Where the symbols take the elements:
state | ^ ! % @ *
J238 | J935 J771 J326 J289 J308
J765 | J261 J634 J228 J379 J696
J147 | J753 J834 J403 J572 J730
J696 | J998 J632 J852 J711 J938
J528 | J673 J950 J647 J625 J381
J381 | J377 J932 J534 J702 J223
J925 | J770 J295 J908 J809 J834
J133 | J889 J715 J287 J987 J481
J791 | J877 J226 J613 J37 J673
J460 | J459 J809 J488 J834 J572
J998 | J474 J65 J696 J852 J62
J97 | J906 J326 J40 J679 J638
J481 | J202 J703 J226 J763 J824
J954 | J334 J783 J411 J604 J715
J604 | J411 J334 J645 J661 J889
J377 | J742 J251 J381 J534 J811
J824 | J37 J791 J762 J950 J625
J978 | J234 J767 J698 J634 J379
J767 | J402 J994 J404 J234 J261
J905 | J412 J266 J608 J898 J767
J771 | J975 J811 J885 J935 J97
J647 | J528 J972 J625 J251 J534
J112 | J572 J147 J173 J704 J188
J157 | J938 J838 J961 J240 J384
J967 | J994 J898 J402 J767 J634
J715 | J205 J661 J611 J889 J703
J753 | J849 J488 J147 J403 J497
J308 | J679 J97 J257 J976 J608
J645 | J604 J954 J661 J341 J133
J638 | J266 J257 J412 J905 J967
J840 | J702 J381 J57 J368 J885
J261 | J55 J698 J765 J228 J998
J482 | J295 J561 J770 J925 J460
J234 | J404 J402 J978 J698 J228
J948 | J730 J704 J783 J188 J645
J326 | J238 J885 J289 J906 J257
J62 | J838 J51 J938 J157 J183
J872 | J809 J925 J459 J460 J147
J703 | J668 J287 J89 J202 J791
J411 | J954 J188 J604 J645 J611
J188 | J783 J730 J334 J954 J341
J702 | J534 J377 J840 J57 J771
J763 | J226 J202 J877 J791 J950
J613 | J791 J763 J37 J824 J528
J935 | J885 J975 J238 J326 J679
J32 | J314 J384 J352 J548 J968
J287 | J133 J611 J987 J668 J226
J661 | J645 J411 J341 J205 J287
J368 | J57 J702 J811 J223 J238
J402 | J967 J336 J767 J404 J55
J889 | J611 J205 J133 J287 J202
J834 | J488 J459 J849 J753 J173
J938 | J62 J423 J157 J961 J827
J51 | J711 J696 J423 J838 J240
J742 | J932 J625 J377 J381 J368
J226 | J481 J89 J763 J877 J762
J314 | J602 J827 J32 J352 J788
J412 | J638 J976 J905 J608 J402
J634 | J698 J234 J55 J261 J632
J173 | J112 J403 J704 J497 J334
J783 | J948 J497 J188 J334 J661
J65 | J379 J765 J632 J474 J51
J55 | J634 J978 J261 J765 J474
J849 | J834 J460 J753 J147 J704
J266 | J976 J308 J638 J412 J994
J975 | J223 J368 J771 J885 J906
J608 | J905 J638 J898 J336 J404
J401 | J240 J157 J789 J183 J32
J852 | J696 J474 J711 J51 J157
J906 | J289 J238 J97 J40 J266
J289 | J326 J935 J906 J97 J976
J950 | J762 J37 J972 J673 J932
J295 | J719 J968 J482 J770 J459
J788 | J439 J526 J968 J561 J925
J474 | J632 J379 J998 J696 J838
J221 | J526 J352 J439 J788 J482
J611 | J715 J341 J889 J133 J89
J228 | J765 J55 J379 J65 J852
J704 | J173 J572 J497 J730 J954
J534 | J381 J742 J702 J840 J975
J257 | J308 J40 J976 J266 J898
J730 | J497 J173 J948 J783 J604
J679 | J40 J906 J308 J257 J905
J341 | J661 J604 J205 J715 J987
J976 | J257 J679 J266 J638 J336
J336 | J898 J905 J994 J967 J978
J423 | J51 J852 J838 J62 J401
J932 | J251 J647 J742 J377 J57
J561 | J968 J439 J719 J295 J809
J719 | J561 J788 J295 J482 J872
J809 | J908 J770 J872 J459 J753
J459 | J872 J908 J460 J488 J403
J89 | J703 J987 J202 J481 J613
J668 | J987 J133 J703 J89 J877
J632 | J65 J228 J474 J998 J423
J379 | J228 J261 J65 J632 J711
J673 | J972 J762 J528 J647 J377
J202 | J89 J668 J481 J226 J37
J205 | J341 J645 J715 J611 J668
J838 | J423 J711 J62 J938 J789
J40 | J97 J289 J679 J308 J412
J548 | J352 J314 J526 J221 J719
J352 | J32 J602 J548 J526 J561
J827 | J183 J401 J384 J602 J526
J439 | J221 J548 J788 J968 J770
J898 | J608 J412 J336 J994 J234
J497 | J704 J112 J730 J948 J411
J240 | J961 J938 J401 J789 J314
J968 | J788 J221 J561 J719 J908
J877 | J763 J481 J791 J613 J972
J885 | J771 J223 J935 J238 J40
J526 | J548 J32 J221 J439 J295
J334 | J188 J948 J954 J411 J205
J404 | J767 J967 J234 J978 J765
J625 | J647 J673 J251 J932 J702
J711 | J852 J998 J51 J423 J961
J961 | J157 J62 J240 J401 J602
J183 | J789 J240 J827 J384 J548
J762 | J824 J613 J950 J972 J251
J488 | J460 J872 J834 J849 J112
J811 | J368 J840 J223 J975 J326
J789 | J401 J961 J183 J827 J352
J602 | J384 J183 J314 J32 J439
J403 | J147 J849 J572 J112 J948
J987 | J287 J889 J668 J703 J763
J770 | J482 J719 J925 J908 J488
J37 | J613 J877 J824 J762 J647
J572 | J403 J753 J112 J173 J783
J908 | J925 J482 J809 J872 J849
J384 | J827 J789 J602 J314 J221
J698 | J978 J404 J634 J55 J65
J223 | J811 J57 J975 J771 J289
J251 | J625 J528 J932 J742 J840
J57 | J840 J534 J368 J811 J935
J972 | J950 J824 J673 J528 J742
J994 | J336 J608 J967 J402 J698

In the rows, 49 means zero.

The rows follow the links: the fewer symbols apart two elements are, the more alike their rows tend to be.

Name the element of each row.
 69   83   46   69   50   62   57   37   55   35   75   61   66    1   38   33   46   73   68   54   60   51   55   71   45   44   58   57   35   57   25   60   22   44   55   34   31   53   29   49   46: J885
 35    8   57   20   59   42   37   42   46   64   37   61   43   78   59   56   57   60   29   34   52   43   50   33   35   54   43   33   81   37   53   66   83   65   61   47   69   67   71   36   51: J497
 52   31   66   28   62   47   39   25   48   50   62   84   66   38   49   36   53   86   42   33   69   40   51   50   38   53   48   48   71   39   32   81   64   68   69   29   60   74   54   31   41: J226
 33    7   60   17   57   35   35   46   43   62   32   56   43   86   60   53   53   48   28   35   52   41   46   30   46   56   39   42   72   32   63   58   81   64   55   50   73   60   72   40   48: J112
 56   85   32   84   37   62   65   63   55   41   54   25   42   27   41   53   44   31   65   66   35   60   51   62   53   42   58   48   25   69   45   26   20   30   37   60   26   30   34   64   55: J978
 39   15   57   16   68   46   38   39   50   64   42   52   42   68   54   53   58   68   30   36   58   44   54   38   24   51   46   28   79   39   51   74   80   64   65   44   65   70   73   41   56: J783
 26   18   37   48   34   49   49   65   47   67   24   41   24   84   63   72   58   24   33   50   27   58   49   27   48   51   48   25   70   56   58   33   75   51   46   72   57   44   68   48   55: J788
 66   62   71   35   63   38   42   30   46   33   69   71   78   27   41   21   40   74   56   41   75   33   42   61   59   53   43   78   34   29   44   68   35   56   53   23   53   59   33   43   34: J625
 54   35   65   28   65   50   40   25   50   49   62   81   66   35   49   36   55   87   45   34   70   41   53   53   35   51   48   46   70   39   31   83   62   68   71   28   58   74   53   32   42: J763
 60   58   62   62   38   52   48   29   44   37   71   98   77   18   49   31   46   75   58   45   60   46   47   61   66   51   50   68   48   48   21   59   37   60   57   32   48   55   28   31   30: J702
 58   44   63   28   75   50   41   25   53   48   67   67   66   28   43   33   52   91   49   36   74   40   56   59   26   48   49   47   62   39   34   87   54   61   69   25   52   74   52   39   47: J613
 39   54   29   87   13   60   60   67   46   51   37   51   34   54   58   67   52   18   54   62   18   67   50   42   67   46   55   40   46   72   40   15   43   41   35   73   38   27   42   49   47: J852
 56   84   33   82   39   59   63   64   53   40   53   24   42   31   41   53   44   28   65   67   35   59   50   60   56   42   56   51   24   66   49   25   20   30   34   61   27   29   34   66   55: J698
 37   52   25   86   18   64   61   67   49   55   37   43   29   53   57   71   55   20   53   63   19   68   53   42   57   45   58   32   51   75   41   20   46   40   40   75   36   31   46   51   55: J51
 69   89   51   69   50   54   57   44   53   31   71   49   67    9   36   32   39   57   70   56   59   47   48   71   56   45   53   69   22   54   39   47   15   39   45   38   32   42   24   55   44: J289
 53   79   36   79   30   53   59   65   49   39   46   28   43   41   44   53   42   20   62   64   34   57   45   55   67   45   53   59   21   62   56   17   22   30   29   63   33   25   32   64   51: J261
 57   75   48   85   21   53   56   48   43   34   61   75   65   23   48   41   42   43   65   59   42   55   45   59   81   48   52   72   28   59   29   29   23   44   40   49   37   34   22   43   34: J266
 56   73   46   87   18   55   56   49   44   35   61   78   63   24   50   44   44   42   67   58   40   56   46   58   80   49   53   69   33   62   27   29   25   44   39   50   36   34   21   43   32: J638
 56   38   64   29   68   50   41   25   52   50   63   77   66   33   47   36   54   90   46   36   71   41   54   53   32   49   49   45   68   39   33   84   60   65   70   26   56   72   53   34   44: J877
 60   59   65   58   39   48   45   29   43   35   69   98   78   20   48   30   44   73   58   44   62   44   46   59   68   53   48   73   45   44   23   59   38   62   55   29   50   55   30   31   28: J534
 40   53   30   55   47   52   57   73   53   55   32    2   23   69   47   66   49   15   47   61   29   57   49   43   42   43   52   35   38   59   71   26   45   31   34   71   41   32   58   68   66: J789
 39   56   22   77   30   65   61   69   55   57   36   24   24   54   53   72   56   22   51   63   22   66   55   45   43   42   59   24   51   75   49   25   46   36   40   74   35   33   54   59   62: J62
 35   14   59   11   62   30   36   52   43   59   29   40   40   91   58   54   50   40   28   37   52   39   43   31   46   55   37   47   64   29   75   53   78   58   48   49   72   55   71   47   51: J147

Each walk starts at a row. The symbols on each line, taken left to right, move it on to the next element.
Answer with the element's row; about right is enough.
---
 66   63   70   32   69   38   42   30   47   33   71   66   77   27   38   22   42   76   55   41   78   35   44   64   54   51   43   77   34   30   46   70   36   55   54   22   53   60   37   46   37
% % % % * % ^ ^ *
 68   86   49   70   53   60   59   38   55   34   74   54   65    3   36   33   46   69   68   56   59   49   54   71   46   43   57   59   32   57   29   58   19   43   53   35   29   50   28   51   45
@ % ^ * ^ *
 53   72   39   94   17   62   61   50   47   38   60   74   57   21   51   49   48   43   67   60   34   61   49   57   71   46   58   57   39   69   21   29   27   44   44   55   33   34   24   42   39
---
 40   55   32   87   12   57   58   66   46   50   37   51   37   54   57   65   50   18   54   63   20   65   48   42   71   47   55   45   43   70   42   14   41   40   35   71   39   26   38   48   47
@ @ % % @ @ !
 40   55   23   74   35   64   61   70   56   58   35   18   22   55   51   72   55   22   51   63   23   64   55   43   40   42   59   23   48   72   52   27   46   35   41   73   35   33   55   61   64
% @ % ! ^ ! ! *
 40   57   24   70   38   62   61   71   57   57   35   12   22   56   50   70   54   21   50   64   25   64   55   44   38   42   58   25   47   71   55   28   45   33   40   75   36   34   54   64   66
---
 56   84   30   84   35   63   65   62   56   42   54   29   43   24   40   54   46   34   66   66   35   60   54   62   50   41   60   46   26   71   42   29   21   30   39   61   25   32   33   63   56
@ * ^ * ! % ^
 40   59   32   86   12   55   59   66   44   47   39   51   38   54   57   64   48   16   54   63   21   63   46   43   75   49   53   51   40   68   43   12   39   38   32   71   40   25   38   50   45
* @ @ ^ ^ @ %
 40   57   27   60   46   54   58   74   55   55   32    1   22   64   47   67   50   17   47   61   29   58   51   44   40   43   52   30   41   63   69   26   45   32   35   72   40   34   57   70   67
---
 61   62   58   66   38   57   51   30   46   39   73   93   73   11   48   34   47   77   62   47   58   50   51   61   59   48   55   62   50   54   17   60   36   58   60   33   43   56   29   32   32
% * ^ ! % % ^ @ *
 65   84   52   75   34   49   54   47   46   30   65   60   67   19   41   34   38   46   69   58   52   48   44   65   75   48   50   78   19   51   39   34   17   40   39   42   36   35   21   51   35
* ! ^ % * ^ ! % ^
 56   72   41   93   16   61   59   49   46   38   59   77   59   22   51   48   45   43   66   60   36   59   48   57   74   47   57   60   37   67   22   29   27   44   42   52   34   34   25   41   36
---
 64   68   54   70   42   62   54   31   50   39   74   85   71    6   45   34   47   78   64   49   60   51   54   65   52   46   57   56   48   57   16   62   33   54   60   34   37   56   30   35   38
* % ! % * ^ ^ ^ ^
 68   89   51   69   47   52   57   45   52   30   69   51   66   13   36   33   38   53   70   57   57   48   47   69   62   45   52   72   18   53   40   45   14   38   42   38   32   41   24   56   43
% ^ @ ^ % ^ @ ^
 65   86   52   73   40   49   55   47   47   29   67   56   67   18   39   33   38   48   68   58   54   48   44   67   70   48   51   77   19   52   41   37   15   39   39   40   35   36   21   55   38
---
 55   81   35   80   34   55   62   66   50   39   48   25   43   38   43   52   43   22   64   66   35   56   47   57   62   44   53   55   20   63   54   19   22   29   31   64   31   26   32   65   53
^ ^ @ * % !
 45   66   36   82   19   52   59   68   42   42   41   43   42   52   51   57   44   15   58   62   27   60   43   48   78   49   51   59   28   62   51   10   32   34   29   67   38   23   33   55   44
* ^ ! ^ ^
 43   62   35   85   15   52   58   68   45   43   40   47   42   53   53   60   45   15   57   62   25   60   43   44   78   50   50   58   32   64   48   11   35   37   30   69   39   22   35   53   45
---
 61   82   51   76   31   48   55   49   45   30   63   65   67   21   43   36   38   45   67   57   48   50   42   62   78   49   49   78   21   53   37   33   17   40   37   44   37   34   20   49   35
@ ! * ^ ^ !
 61   79   52   79   27   49   55   48   44   31   62   69   67   23   44   37   39   43   67   58   47   52   43   61   80   50   49   76   22   54   34   30   20   41   37   45   37   33   19   47   33
! @ ^ * @ ! *
 56   81   32   93   28   70   65   54   53   42   58   47   46   18   44   54   50   40   67   65   35   65   55   61   52   41   63   42   36   75   29   31   23   35   44   59   24   34   30   55   51
